Below are the code and all the weights of a small trained network. Each question names an input and a class and asks about switching units off, where a switched-off unit gives its printed mean instead of its output.

import numpy as np


def w(rows, s, z=0):
    codes = np.array(rows[::2]) - 128.0
    scale = np.full(codes.shape[1], s)
    scale[-1] = z or s
    return codes * scale


def norm(h):
    return h / np.sqrt((h * h).mean(-1, keepdims=True) + 1e-5)


def f(y):
    return np.maximum(y, 0)


def log_softmax(a):
    a = a - a.max(-1, keepdims=True)
    return a - np.log(np.exp(a).sum(-1, keepdims=True))


def net(x, mask):
    res = np.array(x, float).reshape(1, 8) / 4 @ E
    u = 0
    for l in range(4):
        y = f(norm(res) @ A[l][:, :-1].T + A[l][:, -1])
        res = res + np.where(mask[u : u + 8], y, B[l][:, -1]) @ B[l][:, :-1]
        u += 8
    return log_softmax(norm(res)[-1] @ U[:, :-1].T + U[:, -1])


A, B = {}, {}
E = w([
[156,30,254,91],'x0',
[133,124,127,123],'x1',
[26,68,108,74],'x2',
[101,206,175,77],'x3',
[134,122,127,122],'x4',
[123,134,131,132],'x5',
[129,126,127,129],'x6',
[137,120,124,121],'x7',
],0.0011)
A[0] = w([
[110,152,146,190,136],'L0N1',
[231,133,161,86,83],'L0N2',
[134,166,147,57,2],'L0N3',
[164,91,82,242,237],'L0N4',
[157,190,171,109,172],'L0N5',
[186,141,176,145,83],'L0N6',
[93,178,149,111,123],'L0N7',
[120,222,162,2,177],'L0N8',
],0.0037,0.00077)
B[0] = w([
[194,143,157,107,158],'L0N1',
[151,157,119,127,200],'L0N2',
[104,43,102,166,159],'L0N3',
[151,87,118,131,234],'L0N4',
[207,80,132,153,199],'L0N5',
[161,159,125,92,188],'L0N6',
[168,98,154,146,181],'L0N7',
[105,107,75,255,252],'L0N8',
],0.0034,0.0021)
A[1] = w([
[132,201,16,70,96],'L1N1',
[145,107,39,93,137],'L1N2',
[2,105,143,105,86],'L1N3',
[31,107,37,138,112],'L1N4',
[153,188,99,126,152],'L1N5',
[160,53,169,104,154],'L1N6',
[187,146,138,253,247],'L1N7',
[137,87,216,50,41],'L1N8',
],0.003,0.0013)
B[1] = w([
[190,198,154,89,156],'L1N1',
[102,90,175,182,161],'L1N2',
[217,74,74,23,165],'L1N3',
[186,110,202,101,189],'L1N4',
[194,19,159,171,155],'L1N5',
[4,145,191,183,181],'L1N6',
[67,79,153,52,253],'L1N7',
[57,199,250,110,151],'L1N8',
],0.0024,0.0034)
A[2] = w([
[4,88,109,29,252],'L2N1',
[153,134,88,101,93],'L2N2',
[147,200,146,177,164],'L2N3',
[90,86,117,30,63],'L2N4',
[182,174,103,148,144],'L2N5',
[98,66,223,145,254],'L2N6',
[121,62,129,114,146],'L2N7',
[157,28,128,84,142],'L2N8',
],0.0039,0.00083)
B[2] = w([
[253,132,160,144,212],'L2N1',
[65,117,118,111,139],'L2N2',
[104,3,128,123,150],'L2N3',
[200,120,100,98,168],'L2N4',
[95,142,143,39,159],'L2N5',
[67,195,83,130,254],'L2N6',
[90,149,119,160,196],'L2N7',
[159,180,108,139,232],'L2N8',
],0.0031,0.0036)
A[3] = w([
[176,83,69,130,48],'L3N1',
[123,110,133,170,95],'L3N2',
[102,67,74,94,151],'L3N3',
[134,150,39,22,143],'L3N4',
[167,173,140,3,78],'L3N5',
[182,103,139,81,121],'L3N6',
[187,132,41,119,123],'L3N7',
[127,177,143,213,255],'L3N8',
],0.004,0.00088)
B[3] = w([
[77,59,145,143,214],'L3N1',
[25,145,70,229,160],'L3N2',
[33,226,202,94,169],'L3N3',
[97,156,251,105,196],'L3N4',
[79,106,45,187,204],'L3N5',
[234,162,37,102,206],'L3N6',
[100,170,183,124,253],'L3N7',
[141,108,14,75,246],'L3N8',
],0.0022,0.0023)
U = w([
[254,90,124,68,143],'0',
[50,71,65,205,2],'1',
[40,182,219,52,60],'2',
[125,177,92,134,253],'3',
],0.0073,0.00089)

Each question gives the input, the list of numbers given to net, and the class t.
The units are the neurons (one row each of A and B). Each row of codes is followed by its name. A weight is (code - 128) times the scale printed after its matrix; where a second scale follows, it is the last column's (A, B and U).
mask holds one flag per neuron, layer by layer. A switched-off neuron (its flag False) gives its mean, the last column of its row in B, instead of its output. The means were averaged over made-up inputs and are rounded, as every weight is.
A unit's drop is (log p(t) with every unit on - log p(t) with that unit switched off) / (log p(t) with every unit on - log p(t) with every unit switched off).
The circuit of an input: a set's keep is (log p(t) with only the set's units on - log p(t) with every unit switched off) / (log p(t) with every unit on - log p(t) with every unit switched off). Starting from the 12 units with the biggest drops (on a tie, the unit counted first), units are removed one at a time, each time the one whose removal leaves the highest keep (on an exact tie, the one counted first), for as long as the keep stays at least 0.8.
units of the circuit, in order: the units of the circuit, biggest drop first
most important unit: the unit with the biggest drop
k most important neurons: the k neurons with the biggest drops, biggest first
top k neurons in layer l: the k neurons of layer l with the biggest drops, biggest first
input [6,-1,-1,-4,-8,-7,-6,-8], class 2: most important unit	L0N8
input [2,-4,5,4,-6,3,-7,-3], class 3: units of the circuit, in order	[L2N6 L0N8 L1N3 L2N1]
input [-8,-7,-5,2,3,1,8,-7], class 2: 4 most important neurons	[L2N5 L2N1 L2N3 L3N4]
input [-5,4,-6,7,3,-8,3,-8], class 1: 3 most important neurons	[L0N8 L1N3 L2N3]
input [-8,7,6,6,0,3,5,6], class 2: 3 most important neurons	[L1N7 L1N6 L1N1]
input [-7,7,2,-1,-5,-5,-3,7], class 2: 2 most important neurons	[L3N4 L2N1]
input [6,0,8,-2,4,4,2,4], class 0: top 2 neurons in layer 1	[L1N3 L1N7]
input [-1,-3,-5,7,-6,-4,2,-5], class 1: units of the circuit, in order	[L0N8 L2N3]
input [7,2,8,6,-7,-3,-2,2], class 0: 3 most important neurons	[L2N1 L1N3 L2N4]
input [-5,-1,4,-1,-4,2,-4,-2], class 2: units of the circuit, in order	[L0N8 L3N4]
input [-7,7,0,7,-2,6,-3,4], class 1: 2 most important neurons	[L0N8 L1N3]
input [6,7,-4,-1,7,-3,3,7], class 2: top 2 neurons in layer 2	[L2N1 L2N6]
input [3,6,-3,4,2,-1,-1,7], class 1: units of the circuit, in order	[L0N8 L2N1]
input [2,-1,6,0,7,1,-5,8], class 0: most important unit	L2N1
input [7,2,4,7,6,-7,-1,-1], class 1: units of the circuit, in order	[L0N8 L0N3]
input [-7,1,2,3,3,-5,-3,-3], class 2: 2 most important neurons	[L1N1 L2N5]
input [7,8,-6,-6,5,8,-1,0], class 2: 3 most important neurons	[L0N8 L1N6 L1N8]
input [-2,-6,-5,3,1,5,-1,7], class 0: 3 most important neurons	[L1N6 L2N6 L2N5]
input [4,-6,-5,-8,-6,-3,-3,7], class 1: units of the circuit, in order	[L2N1 L1N6 L3N2]
input [6,-1,8,-3,3,2,2,6], class 0: most important neuron	[L2N1]
input [6,-2,8,7,8,1,-6,-8], class 0: 3 most important neurons	[L1N3 L2N1 L2N4]
input [-7,-5,5,-4,7,8,6,8], class 2: top 2 neurons in layer 1	[L1N7 L1N1]
